Each row, then the band of its hidden value:
-33,-68,-195,468,220,-88,107,-177,-147,-22,43,244,-226,-109,257,64,34,40,-68,-294,49,-34,-129,-47,-25,216,472,-66,-113,86,294,-35,-53,75,38,-93,323,-15,-305,81,-120,4,407,-108,-169,-199,63
j488
-139,349,209,48,103,464,232,10,192,205,-275,-119,59,173,104,-481,-111,-332,235,17,-321,153,186,-59,130,-271,-144,65,175,-49,-98,-119,-24,-164,-2,-181,34,176,498,-65,-8,191,-34,100,102,-66,82
J349
47,-155,327,-114,-126,101,180,-115,37,27,248,139,79,-275,-33,177,-152,-30,126,32,273,-181,-269,175,194,251,151,29,129,509,-61,98,-210,373,-99,-34,8,352,-393,-211,-76,-108,235,-26,-77,13,305
j672
169,-126,-270,511,171,-283,-358,-51,-264,-19,337,468,-411,-165,19,164,174,94,-46,-398,245,-92,-281,69,-179,191,363,-104,-134,-247,111,206,73,67,137,-11,112,-379,-368,-58,-95,-52,95,-184,-248,-286,-66
j756
-84,166,268,-162,-14,142,264,31,133,129,-131,101,380,220,-91,-294,-169,132,20,-200,2,-15,173,102,8,-298,-279,282,183,-44,-12,-166,423,21,66,93,176,197,275,-89,36,209,105,-75,-21,171,-100
j488
188,23,33,5,-16,-201,-52,55,142,95,158,129,164,25,-80,177,-63,399,118,-299,245,-117,-34,49,15,-173,-17,345,-51,3,-51,95,419,152,15,170,210,-10,-119,-81,-39,-55,233,-172,-350,202,-114
j756
-166,-49,277,-80,-167,214,155,0,-44,84,-63,-83,136,-126,86,-123,-132,-9,80,224,-23,38,186,116,-183,209,-20,166,138,206,-101,76,-72,136,-100,-22,-82,279,88,-50,79,-136,12,111,257,51,225
j488
-10,287,-115,124,-64,126,-161,275,157,268,-76,-182,-234,-87,149,-167,183,-244,233,130,-432,148,149,-20,105,-3,-77,59,66,-131,-218,-5,-168,-131,-35,-249,-106,-185,322,-136,-10,-159,-105,177,17,-90,126
j672
55,-46,-209,290,-105,46,-299,34,-410,28,178,77,-310,-254,117,-109,259,-79,33,185,83,3,30,105,-170,570,62,-12,156,149,-176,217,-240,146,-241,-14,-171,-116,14,-261,126,-267,-158,120,270,-12,52
j38
17,-39,-137,177,-78,123,-101,-6,-139,198,28,-78,-137,-376,233,-133,256,-317,184,237,-145,40,34,45,32,388,-25,-88,219,229,-178,140,-187,90,-189,-173,-121,36,83,-258,117,-175,42,224,215,28,19
j756
-34,-8,-130,321,67,-52,-9,6,-132,25,147,228,-355,-189,151,71,97,-139,-43,-127,-50,-24,-203,68,109,327,372,-162,-20,98,140,-54,-307,118,45,-190,111,-97,-294,-56,-130,-98,207,-34,-103,-279,244
j831
-90,11,-425,533,238,-204,-257,26,-340,59,42,237,-540,-130,188,25,122,-79,-17,-146,-15,242,-53,-5,-111,316,429,-152,-112,-272,161,7,-24,-18,139,-93,207,-325,-125,203,-5,-116,158,-74,-130,-358,39
j831
-142,147,449,-200,114,251,196,-43,114,133,-34,195,127,145,-241,-201,-414,-169,214,-114,183,162,-94,154,177,-301,-72,55,165,-89,-64,-77,221,94,226,16,115,255,110,76,-16,247,47,-147,-150,-147,160
J349
54,108,-130,123,82,-205,-269,170,-90,131,166,303,-208,12,-154,11,23,56,62,-252,127,105,-108,135,44,-55,7,44,22,-326,-52,-7,277,43,198,44,124,-281,-18,-14,1,4,10,-155,-271,-146,-66
j672
47,-67,-26,116,149,-17,6,-113,14,181,210,213,-275,-389,41,172,-16,-432,264,-52,131,70,-446,98,487,212,288,-294,114,252,1,19,-186,251,101,-217,140,90,-389,-76,-84,-5,364,-41,-316,-249,194
j756
112,-57,67,-70,-101,-61,-42,9,73,165,128,-1,126,-208,-6,110,0,86,211,7,156,-44,-27,91,79,81,-58,200,101,194,-160,149,194,209,-78,39,36,107,-89,-159,53,-128,177,0,-130,192,-10
j38
45,-107,209,151,62,213,-11,-239,-44,-6,105,-18,-60,-182,73,93,-227,64,319,101,338,12,-89,-29,-127,147,287,171,-35,313,-133,346,-116,184,-195,49,28,319,-162,26,-4,-160,99,0,-25,-34,199
j672
-160,370,281,-169,-130,497,524,114,175,177,-240,-119,253,157,120,-538,5,-345,4,76,-435,-60,176,77,403,-28,-324,28,390,356,-44,-393,-233,30,-130,-204,16,332,439,-364,-23,173,74,160,253,145,186
J349
-136,260,-217,364,68,171,109,88,-244,14,-113,1,-322,103,260,-269,98,-104,-86,4,-234,108,137,-32,90,345,217,-32,61,117,116,-205,-342,9,-127,-114,134,-44,170,-39,-34,-94,86,35,134,-118,207
J349
10,-24,-67,257,91,-20,-41,-67,-81,72,22,196,-19,-60,96,-105,68,68,16,-208,36,-30,25,21,-187,7,67,87,18,-95,46,65,205,-12,25,-7,133,-46,8,-58,10,41,111,-32,-28,-50,-120
j831
137,26,-433,492,323,-217,-344,-79,-178,115,178,168,-550,-223,122,222,68,-112,281,-165,219,222,-275,-82,201,210,478,-116,-136,-79,26,172,9,94,53,-59,259,-247,-271,151,-41,-140,288,-131,-432,-250,3
j38
119,98,-290,291,-49,10,-181,60,-264,45,78,-30,-172,-71,169,-103,234,144,58,55,56,-19,123,-12,-54,367,19,177,92,200,-130,109,-60,110,-307,79,31,-66,119,-227,102,-238,11,64,101,179,-70
j756
-39,213,-192,203,44,-7,-38,156,5,191,-135,109,19,90,110,-342,228,-19,-48,-218,-308,36,213,17,-90,-134,-206,111,118,-296,9,-158,293,-179,66,-82,119,-217,357,-144,46,113,13,42,36,15,-236
j831
130,-69,-193,237,2,-198,-146,17,-117,63,257,153,-273,-269,94,251,117,30,80,-94,150,-50,-216,70,159,356,301,-17,-26,191,14,102,-122,243,-44,-52,106,-106,-362,-106,-64,-220,259,-68,-229,-54,134
j38
97,149,-272,461,257,-113,-298,12,-312,-79,262,389,-563,84,-67,60,-12,100,27,-306,320,80,-278,24,82,186,416,-37,-114,-133,70,38,-116,98,36,62,221,-268,-219,48,-110,-65,34,-239,-316,-322,109
j672
-50,69,287,-156,91,115,23,-9,291,281,-35,74,127,-98,-123,-79,-216,-236,358,-70,6,164,-76,85,131,-368,-120,67,113,-175,-160,57,322,-13,224,-108,63,124,107,40,3,154,92,-19,-223,-115,13
j831
55,136,-81,-13,-169,126,-118,122,-333,26,239,58,-263,-144,-63,-81,99,-127,82,250,203,14,-128,194,347,596,-19,4,301,474,-234,-17,-400,360,-305,31,-91,86,-41,-348,82,-255,-74,50,114,86,250
j38
149,124,-143,168,77,-23,-173,1,-299,-39,343,309,-377,-44,-146,55,6,-18,83,-111,413,-11,-349,137,386,374,211,-37,127,281,-70,0,-222,329,-128,77,128,-36,-264,-203,-45,-98,70,-167,-232,-79,165
j38
-25,202,-153,355,78,47,199,-11,-391,-217,75,259,-190,308,91,-146,-36,357,-293,-274,214,-114,7,28,67,376,302,147,8,295,254,-241,-201,218,-199,178,328,54,-96,-83,-91,-49,195,-208,-11,30,161
J349
175,374,-249,58,9,-117,-195,279,183,247,1,-22,-32,139,-38,-118,188,108,183,-209,-153,60,108,-14,262,-229,-240,285,68,-194,-172,-94,329,-62,-12,2,143,-278,308,-188,6,-21,38,-43,-299,185,-201
j38
28,56,-355,391,195,-116,-208,4,-350,49,183,323,-483,-147,55,-14,148,-175,15,-149,140,116,-250,74,203,363,282,-212,67,1,65,-46,-128,134,27,-57,186,-201,-184,-51,-7,-52,150,-90,-164,-255,33
j672
-70,153,183,-267,-237,197,-5,221,51,248,-52,-110,168,-81,-65,-267,28,-140,172,253,-149,87,198,176,65,46,-411,178,323,78,-323,-27,76,74,-93,-29,-160,128,369,-258,159,-83,-156,170,209,169,46
j672
7,144,132,78,192,88,15,-68,215,136,-58,-2,9,75,-16,10,-274,88,338,-153,131,156,-4,-75,37,-319,141,249,-94,-96,-60,103,263,-17,74,22,227,120,62,180,-53,43,174,-111,-318,-62,39
j831
285,100,-212,488,258,-30,-193,-193,-211,-145,305,325,-331,94,-14,85,2,280,102,-395,489,-144,-296,-77,86,116,395,143,-119,161,49,180,-43,162,-180,149,267,-79,-279,-117,-136,-33,147,-251,-348,-59,-26
j38
-26,-380,-49,273,35,-191,-181,-125,-156,141,185,225,-206,-529,166,228,87,-185,98,-11,83,32,-176,119,-247,326,320,-200,-31,-64,40,287,33,131,163,-157,-25,-76,-390,39,23,-144,221,34,-29,-269,66
j672
134,219,-56,-52,58,-40,-185,117,159,271,7,30,95,40,-131,-131,26,15,307,-143,54,119,52,34,168,-296,-283,254,136,-196,-236,46,490,-16,42,55,106,-100,276,-120,86,70,26,-48,-261,162,-249
j38
-120,-265,150,59,134,-16,26,-187,244,372,-164,60,243,-412,172,-63,-14,-331,299,-69,-182,150,62,24,-272,-297,-64,-57,65,-324,-20,211,554,-147,314,-227,53,76,59,118,101,179,262,121,-38,-135,-239
j831
-232,46,509,-400,-151,384,266,13,184,287,-179,-90,372,-131,-76,-348,-214,-374,254,268,-143,144,158,198,59,-132,-387,75,377,97,-247,-37,149,62,60,-120,-137,403,341,-126,142,130,-44,172,246,58,119
j488
100,89,-44,217,59,99,-320,3,-191,49,120,67,-212,-8,-48,-98,-23,89,240,22,248,103,29,12,-182,78,33,185,27,-78,-237,283,68,38,-135,121,-41,-59,144,-62,85,-134,-183,-22,2,-32,-21
j756
-197,109,165,189,13,433,283,-87,-233,-26,-26,-22,-294,-76,204,-207,-138,-367,50,235,-60,82,-64,51,213,493,330,-194,158,461,42,-82,-677,206,-169,-183,-19,309,-34,-69,-58,-105,82,80,243,-224,523
J349
124,230,-550,468,166,-175,-316,137,-357,35,134,176,-500,42,97,-40,235,97,12,-171,102,124,-59,-28,166,325,214,17,-7,-42,7,-52,-43,76,-121,69,238,-327,16,-67,17,-168,91,-105,-199,-57,-76
j756

Part 2:
331,-143,-126,-193,-11,-75,85,-278,-88,-211,-120,95,-87,8,185,135,-44,-129,-74,346,-259,-58,9,-63,-89,-8,63,-54,162,88,-7,28,104,88,134,-50,449,159,-24,138,-41,23,49,60,-76,-194,9
Q
-26,-50,-134,-96,143,119,-375,-22,56,-278,145,254,-101,-142,53,-29,-306,40,-70,55,-12,24,138,-118,96,-38,-108,225,88,-48,-86,-110,-33,278,133,76,62,-14,-127,-301,15,30,-2,-75,132,270,-140
W
-158,49,76,73,112,182,78,-21,-106,-10,162,-38,272,74,-114,-105,40,72,159,-142,189,-75,166,-63,-105,-58,-64,-173,-48,15,88,283,24,171,-1,-109,-46,62,30,42,-1,-78,24,-46,61,132,66
Q
-41,-1,-140,-195,19,163,-268,-52,166,-193,87,180,-5,14,131,-73,-202,53,-102,25,27,87,123,28,-33,-71,-5,172,-6,-219,-87,-202,96,65,34,20,-30,-62,-171,-223,48,156,-146,-54,-103,159,-146
Z
-107,134,49,-95,8,250,207,72,-126,88,35,-115,127,-4,-6,-29,56,89,56,-109,248,-33,94,-34,-156,-94,-8,-102,-42,-120,80,125,-58,-22,-96,-62,-24,-4,57,92,127,-11,-171,-132,-126,59,67
W
22,29,-32,-15,-54,-37,43,-112,-21,54,47,35,185,67,1,-13,31,-42,-8,111,-80,116,2,41,-156,-20,62,42,-5,-43,-59,-164,50,24,-106,-70,13,79,-34,120,-107,32,-51,29,-90,5,13
Z
-73,336,73,-32,-131,28,318,-10,-245,123,-14,-355,230,72,-66,-120,157,-37,-33,-169,93,40,-92,114,-295,33,-99,-138,-195,-154,75,-160,11,-126,-39,-25,-13,20,33,208,142,-45,-116,-68,-240,-126,139
T
39,2,-106,266,-48,-193,-242,-41,1,-130,-46,248,-217,-40,57,-36,-12,134,35,102,-223,-92,35,-49,305,81,-63,200,3,165,-136,-268,41,197,13,87,143,249,108,-82,-148,-42,78,89,149,-53,-23
T
-46,151,31,291,-140,44,5,131,-291,51,3,-80,-73,-34,30,-135,32,158,137,-103,15,-127,-29,-50,123,76,-43,-39,-59,76,79,-22,-100,47,-94,-28,-41,219,280,-73,11,-212,23,-21,179,14,112
W
-132,113,-18,-165,146,97,-24,-54,-73,-146,161,-55,221,16,-112,-125,-74,-73,-47,-61,177,38,64,28,-159,-69,-208,-42,58,-80,11,53,-31,171,43,5,24,12,-181,-40,148,43,-30,-44,-4,133,-22
Z
165,-197,-120,128,35,-111,-285,-185,-63,-354,71,243,-145,-35,9,-44,-167,-14,-36,272,-253,-65,-49,-46,169,13,-49,72,127,213,-94,-48,-25,283,116,0,240,272,56,-118,-114,-118,230,109,275,22,-39
W
-90,178,31,-183,134,147,94,-25,-189,-73,96,-156,219,-6,-44,-77,-73,-90,6,-136,165,-41,135,-60,-186,-10,-218,-146,50,-103,135,172,-9,155,101,-12,89,-7,-142,-38,187,-7,-50,-90,-25,82,31
C
289,-79,-67,98,-163,-187,-27,-276,-67,-83,-80,61,56,124,126,32,-41,-140,-42,266,-456,16,-57,13,-51,134,113,-42,-1,47,-14,-221,179,30,50,-69,237,233,33,65,-211,-54,123,146,-5,-218,40
C
-201,152,-33,-97,171,120,-74,52,-28,-80,168,46,72,-153,-123,-44,-76,77,-27,-119,224,63,109,-71,-85,-94,-175,174,-43,-59,-87,-92,-95,217,61,77,-27,-106,-103,-25,79,29,-85,-156,-38,262,-41
T
49,279,-43,-218,120,-39,104,-100,-167,-183,15,-233,108,-129,-135,21,-97,-246,-223,-32,-23,28,-68,-47,-228,84,-303,-3,-19,-79,-7,-227,-24,126,244,214,286,-59,-215,62,204,28,11,-111,-120,-56,62
L
-113,-19,-17,266,-98,122,-73,92,-71,-55,19,126,-143,63,61,-168,102,325,177,-48,136,-171,55,24,232,-75,37,-26,-51,98,-8,103,-34,54,-154,-87,-71,250,281,-59,-5,-103,-25,25,134,23,31
L
135,-336,-75,147,60,47,-126,-190,81,-269,81,329,-120,-19,-55,60,-39,124,14,322,-122,-62,-13,-64,117,-137,153,47,34,235,-162,74,-40,207,11,-69,197,217,169,104,-206,-95,167,47,149,38,-8
W
69,-123,-117,191,-100,202,-358,-13,242,-234,-3,290,-252,-8,125,-10,-195,225,-61,53,-168,-77,69,-63,253,18,157,168,-190,-94,-132,-290,112,16,51,91,0,64,135,-258,-115,3,-18,-47,30,40,-67
Z
-79,251,-10,-127,3,250,59,59,-56,-82,40,-184,45,-81,-37,-48,-88,25,-125,-189,158,6,10,-25,-170,-2,-107,6,-200,-236,16,-185,-10,-38,107,123,6,-140,-40,-47,202,18,-143,-202,-188,60,41
L
-109,-5,70,-46,194,196,13,-109,-154,-233,286,-99,275,-37,-284,-115,-126,-66,-46,-45,166,32,-23,-21,-242,-109,-160,-136,-59,11,22,188,-138,247,139,-54,15,3,-49,33,83,-153,144,-99,103,220,45
Y
-51,0,39,-60,110,254,-59,-121,-119,-325,216,-113,173,25,-149,-160,-181,-33,-69,-90,104,-39,-2,8,-179,-60,-144,-184,-116,-80,75,163,-32,170,215,-47,38,8,-36,-102,141,-134,123,-87,65,135,23
C
-8,348,29,327,-261,-170,140,131,-332,267,-117,-194,-14,-20,60,-84,160,71,113,-117,-132,-46,-83,-18,53,203,-46,32,-116,42,53,-322,-22,-65,-155,37,-23,209,247,67,-54,-156,-47,12,28,-139,166
L
216,-80,-114,-82,-105,-19,14,-179,71,-45,-63,130,-27,-6,118,128,-37,-40,-111,275,-239,106,-41,-13,-121,-19,194,129,-30,-49,-132,-300,91,-43,-18,-10,179,41,8,138,-152,64,-59,-3,-178,-81,-9
Z
-109,34,6,-38,218,284,-147,22,50,-201,160,71,52,-135,-143,15,-226,33,-60,-116,126,-56,167,-177,6,-37,-142,27,-70,-89,-9,36,-57,235,168,125,51,-81,-82,-161,78,-24,1,-180,60,220,-17
Y
-191,-54,28,66,205,375,-149,-49,251,-369,196,107,16,-24,-275,-72,-109,204,-106,-164,222,-103,97,-31,39,-151,-90,-25,-317,-91,-123,19,3,166,209,121,-7,-79,5,-51,86,-12,41,-172,-55,142,-14
T
-153,200,55,272,-51,99,-64,102,-166,-17,116,-116,87,-4,-126,-182,-23,105,60,-208,69,-62,-19,-15,43,75,-124,-41,-172,-19,39,-101,-60,81,-19,42,-128,109,141,-113,33,-163,45,-57,138,89,92
Z
49,209,-54,-268,41,130,24,-69,-108,-114,-4,-154,125,-12,112,-17,-162,-148,-96,-95,-9,-7,120,-68,-207,76,-151,-63,-5,-224,114,-62,123,49,194,63,160,-90,-200,-120,174,75,-102,-104,-148,1,-2
Q
79,-41,-142,-372,-10,238,-154,-131,151,-199,1,134,-1,61,278,-3,-225,0,-117,63,-22,57,190,9,-139,-76,65,62,14,-312,8,-87,191,-11,105,-52,84,-107,-209,-194,91,196,-206,-71,-240,62,-151
C
342,-46,-130,-123,-178,130,89,-92,6,-63,-269,87,-305,-52,367,210,-62,61,-66,202,-252,-122,74,-143,22,49,230,30,-37,-99,16,-160,159,-138,85,29,346,42,138,33,-26,51,-149,-79,-230,-231,26
Q
56,34,-148,-314,79,124,-88,-54,35,-164,24,106,-69,-132,116,68,-172,-27,-139,109,41,80,78,-68,-121,-83,-33,187,76,-138,-82,-163,-2,90,88,70,158,-104,-160,-64,94,133,-150,-123,-145,126,-93
Z
-197,228,18,78,-9,212,-63,130,-100,-43,123,-108,61,-44,-68,-166,-63,134,10,-248,198,-23,39,-10,-30,1,-128,20,-177,-140,25,-104,-54,50,8,55,-148,-28,50,-142,132,-65,-80,-138,4,162,33
L
-127,217,47,38,-20,74,181,54,-173,102,48,-157,163,4,-86,-83,112,49,52,-125,162,-3,9,10,-136,-17,-82,-58,-81,-43,32,-30,-50,14,-89,-13,-35,50,56,124,74,-44,-89,-72,-74,22,97
L
-89,61,-21,360,-177,60,-66,157,21,147,-91,182,-179,40,134,-56,139,351,198,-69,9,-149,126,-49,312,24,126,93,-109,45,-43,-125,44,-26,-232,-11,-97,219,300,-44,-128,-40,-123,12,48,-39,44
L
-29,179,8,-118,-39,139,17,-29,-213,-178,11,-208,97,125,78,-216,-84,-51,-25,-145,82,-123,43,76,-74,44,-216,-240,17,-161,190,119,49,23,84,-36,76,134,-62,-178,277,-31,-42,1,1,-81,28
Y
158,205,45,105,-154,-194,316,-58,-328,217,-169,-205,121,51,57,49,158,-147,60,81,-215,-66,-41,-44,-83,171,-38,-156,73,75,121,-88,25,-35,-108,-23,230,264,105,224,-39,-93,-9,72,-28,-288,181
Y
289,71,-24,63,-213,-80,212,-163,-207,-24,-225,-146,-27,137,201,25,85,-88,11,122,-300,-164,-36,-11,-33,161,56,-230,-17,20,130,-43,181,-101,51,-38,324,255,137,115,-11,-67,30,90,-83,-384,141
Q
-60,-126,-29,74,130,326,-322,-82,188,-273,257,203,76,-73,-102,-16,-297,114,-51,-57,-18,43,136,-139,-43,-57,72,113,-245,-117,-95,-85,56,213,213,24,-87,-145,-15,-209,-131,-63,82,-159,52,324,-68
Q
-25,335,-19,-70,-309,127,-13,87,-167,206,-61,-205,123,113,322,-162,-95,25,19,-225,-73,89,85,68,-177,150,47,13,-161,-408,167,-322,169,-215,-84,-89,-205,-46,-12,-233,81,30,-273,-64,-216,0,-5
C
-75,-29,15,270,-10,173,-200,-28,-90,-207,171,46,57,69,-36,-199,-102,160,124,-123,6,-122,68,-40,79,22,-24,-99,-152,42,52,121,49,178,99,-79,-80,133,163,-194,-58,-188,156,-5,219,142,31
Q
-6,114,-70,229,-259,-216,-69,0,-161,68,-103,77,-120,123,211,-181,145,182,133,31,-145,-52,-10,125,178,65,2,89,-2,63,-20,-225,77,-6,-176,-106,-15,314,182,-20,-83,-46,-56,155,30,-140,2
T
-173,302,82,52,1,120,242,113,-212,143,55,-232,164,-63,-142,-62,121,66,45,-214,224,-11,8,-32,-165,-7,-120,-53,-153,-63,44,-49,-94,10,-60,33,-52,-14,82,152,111,-76,-106,-147,-102,49,134
L
-95,352,24,-138,-120,-6,268,28,-372,96,21,-337,152,-8,16,-166,117,-15,-8,-148,169,77,-101,120,-313,-16,-155,-43,-80,-123,83,-118,-76,-57,-39,-78,-23,7,21,149,202,-63,-140,-78,-188,-7,85
T
-117,370,-18,-165,-78,59,87,106,-202,143,-7,-218,165,8,108,-122,-17,-53,-8,-192,129,62,73,29,-178,67,-163,12,11,-246,108,-175,19,-51,-81,23,-69,-28,-122,-90,193,73,-234,-81,-145,37,17
Z
-28,24,41,-199,-2,267,231,-120,-116,-30,108,-151,281,116,14,-75,35,11,35,-43,182,36,62,48,-369,-139,71,-208,-96,-153,101,218,60,-30,14,-203,-7,-49,-4,152,80,-18,-89,-87,-200,58,49
Q
